Each row has a name. Each piece below is followed by the name of the row it came from, unless a question asks for something else. Each question is about the rows just above it. Places in a row count from 1.

[145 129 164 173 165 119 149 168 174  97 173 148 112  92 141 165 177  88
 107  90  86 173 178 117 119 119  88 113 140 140  94 159 148 138 112 153
 156 164 164 118 135 161  99 118 165  88  86 152  97 134 151 138 138  92
 131 178 165  86 147  91  82] -> B
[143 159  99 148 126  99  95  95 168 100 108 156 151 112 105 126 101 115
 177 118  79 110  93 146 172 167 110 101  80 147 119 111 140 169 143  81
 177 120 126 174 152 175 108  88 109 134 140 109 102 110 132 102 178 166
 108 125 146 141 100  94 111] -> H
[169 154 123 129 121 163 136  85 177 178  80  82 138 129 100 102  98 131
 170  78  96 158 165 167  86 142 174 128 128  84 152 179 125 133 164 174
 177  98  86 135  96 118 103 168 100 156  92 140 160 160 146 162 161 161
 156 110 174 157 125 173 122] -> U
[116 156 140 123 134  84 110 154 123 133 155 114 125  84 173 128 155  90
 136 117  89 142 160 105 114 169  83 175 121 133  79 153 169 130 118  84
 178  96 128 117  94 177 151 171 153  98 177 126 147 159  94 130 116 130
 152  91 127  86  79 115 170] -> C
[103] is at row and place : U, 43
Row and place of [122] in the named rows: : U, 61
Which row holds these entries in another order? [170 115  79  86 127  91 152 130 116 130  94 159 147 126 177  98 153 171
 151 177  94 117 128  96 178  84 118 130 169 153  79 133 121 175  83 169
 114 105 160 142  89 117 136  90 155 128 173  84 125 114 155 133 123 154
 110  84 134 123 140 156 116] : C
Where in the named rows is [107]? : B, 19
find: [116 156 140 123 134  84 110 154 123 133 155 114 125  84 173 128 155  90
 136 117  89 142 160 105 114 169  83 175 121 133  79 153 169 130 118  84
 178  96 128 117  94 177 151 171 153  98 177 126 147 159  94 130 116 130
 152  91 127  86  79 115 170] : C

[135 144  90 109 139 174  73 122 131 101 139  76 173 101 127 137 161 180
 162 153 156 165 168  95 103 154  93 115 175 139 118 126 113 124 109  99
  75  84 126 117  95 174 102 184  88 109  92  94 106 175 119 148  80  82
 118 174] : X
[150  71 104 161 113 166  88 103 167  73 168 126 100 185 129 167  80  80
 115 103 161 166  91 145 131 175  85 174 107 120 163 176  94 161 172 141
 184 139 100 117 149  85 166 139 108  71 134  83 131 119 134  91  98 152
 182 151] : W
[162 126  94  90 124 144  92 157  88 176 139 148  95 102  86  87 101 139
  97 165 141 120 151 143 132  81  84 141 164 120  70  72 133 140 110 147
 122 157 166  87 163 145 156 137 168  88 123 125 173  93 122 179  82 120
 180 131] : S
[128 176 182  92 175 132  91 155 114 136 150 169  86 122  95 140 122  83
 164 131 144 174 171 136  99 104  89 163  88  82 118 166 160 180 132 148
 144  98 119 167 149  79  96  78 137 184 145 173 114 133  76 164  73 153
 116  91] : M
[174 108  85 111  82 170  88 118 150 173  72  95 139  97 133  75 141 176
  89 156  88  73 139  87 171  96 160 130 102 137  75 137 154  74 105 129
 141  90 167  87 153  87  85  76  81  96 130 156 146  90  81 161  74 119
 172 160] : Z
Shuffled M with one entry gone: [ 92  99 131 148 132  82 132  83 136  98 182  89 114  78 149 145  88 184
  79 175 174 122 153 144  86 167 166 173 122 140  95 104 116 155 137  73
  91 169 128 144 150 171 136 180  76 164 164  91 160  96 133 119 118 114
 176], missing : [163]
The rest of the row after [167  87]: : [153  87  85  76  81  96 130 156 146  90  81 161  74 119 172 160]
[79] is at row and place : M, 42
The rest of the row after [174 107 120 163]: : [176  94 161 172 141 184 139 100 117 149  85 166 139 108  71 134  83 131
 119 134  91  98 152 182 151]
Put [ 72  73  74  74  75  75  76  81  81  82  85  85  87  87  87  88  88  89
  90  90  95  96  96  97 102 105 108 111 118 119 129 130 130 133 137 137
 139 139 141 141 146 150 153 154 156 156 160 160 161 167 170 171 172 173
 174 176] back in order: which row is it? : Z

[130 109 129 156 103 164 124 118 147 123 120 131 102 145 128 142 149 113
 152 117 143 168 126 137  93 116 121 160 157 131 115 102 137 138 151 150
 129 129 145  91 141] = E
[139 157 114 173 106 147 127 145 143 106 152 128 145 144 117  98 127 100
 118 117 135 140 115 116 121 123  96 121 113 143 140 148 143 130 136 125
 170 116 147 120 115] = L
[130 119 125 107  95 169 119 109 133 148 128 121 102 144  83 120 127 166
 144 165 133 131 134 137 121 106 137 137 124 118 134 125 141 106 147 108
 150 138 150 148 157] = D
[139 148 114 189 112 143 129 145 147  97 152 131 145 143 128 109 134  87
 118 105 138 149 115 116 114 126  96 129 124 149 134 148 139 138 136 141
 170 116 144 106 115] = F
[136 148 118 107 101 152 122 127 129 131 144 121 134 140  83  98 112 153
 118 165 128 113 126 126 135 112 129 114 102 125 147 148 141 106 136 100
 170 105 145 162 141] = V
[127 109 132 140 106 160 124 109 140 139 113 128  92 142 117 142 149 126
 161 129 140 159 130 142 100 112 129 152 157 118 115 102 133 130 151 141
 119 133 142 106 149] = P
[142 157 111 156  98 152 126 145 143 106 160 126 145 147 105  88 119 113
 118 129 135 131 115 116 128 116 104 121 102 143 153 160 147 122 136 116
 181 116 152 134 124] = R
Where do [130 109 129 156 103 164 124 118 147 123 120 131 102 145 128 142 149 113
 152 117 143 168 126 137  93 116 121 160 157 131 115 102 137 138 151 150
 129 129 145  91 141] appear? : E
find: [139 157 114 173 106 147 127 145 143 106 152 128 145 144 117  98 127 100
 118 117 135 140 115 116 121 123  96 121 113 143 140 148 143 130 136 125
 170 116 147 120 115] : L

[ 86 102 131 156  93 172 146  82 107 122]  K
[ 93  82 107 131 172  86 146 157 102 122]  J
[132 107  84  86 157 114 123  84 173 133]  Y
[114 173 133 123  84  84 132 107  85 157]  G
find: [114 173 133 123  84  84 132 107  85 157] : G
Which row holds these entries in another order? [107 131 172  86 146 157 102 122  93  82] : J
Which row holds these entries in another order? [157  85 107 132  84  84 123 133 173 114] : G

[114  87 154 131 172 137  97 145 132] = Saz
[129  97 173  92 178 175 104 104 162] = par
[ 96 159  94 149  80 144 145 102  94] = korov
[100 164 144 177 166 167 140 179 123] = zogul
[153  77 164  77 179 171 100  95 143] = bol
[141 148  94 155  81  85 140  93  91] = sur
[ 93 169 142 179 176 177 180 179 123] = Punad
[159  80 155  77 179 166  91  96 175] = Besu
[ 87 156  85 144  77  81 141 105 103] = Bipal
[ 86 173 144 178 174 175 180 180 129] = tir
[168  77 160  76 179 164 109  87 177] = Mibif
[ 84 153  88 142  85  86 146 107 100] = Dus
[168] is at row and place : Mibif, 1
Which entry of Dus is missing from [100 153  86 107  84  88  85 142]? : [146]
Shared by Bipal and korov: : [144]
Which entry of sur is missing from [ 85  93 148  81 140  94  91 141]? : [155]
[167] is at row and place : zogul, 6
After [180 179], its row goes on with : [123]
Which value is in both Bipal and Saz? : [87]

[188  91 158 188  92 183 104 135  90 177  87  78  85] : nev
[115 175 177 176  73 150  77 112  78  74 138 183 187] : vade
[128  86 169 162 168  82  89 177  70 173 184 181  93] : geze
[ 89 185 168 156 184  93  92 177  74  87 173  93 130] : gafov
[ 94  76 167 120  83  78  87  85 186 187 102  79 183] : nupo
[168  85 166  77  94  84 164 108  75 112 106 180 187] : Rodad
[ 84  72  90 170 179  91 169  73 185  74  80 175  67] : zikot
Where in the named rows is [138]? : vade, 11
Where in the named rows is [179]? : zikot, 5
zikot without one entry, shuffled: [185 170  72  67  84  74  90  73 175 169  80 179]. Gone: : [91]
Which entry of zikot is missing from [ 91 169  90  80 175  72 170 185  74  84  67 179]? : [73]
Which entry of nev is missing from [183 104  91 158  78 135  87 188 188  85  90 177]? : [92]
Shuffled vade with one entry gone: [150 112  74 175  73 138 115 176 183  78  77 187], missing : [177]

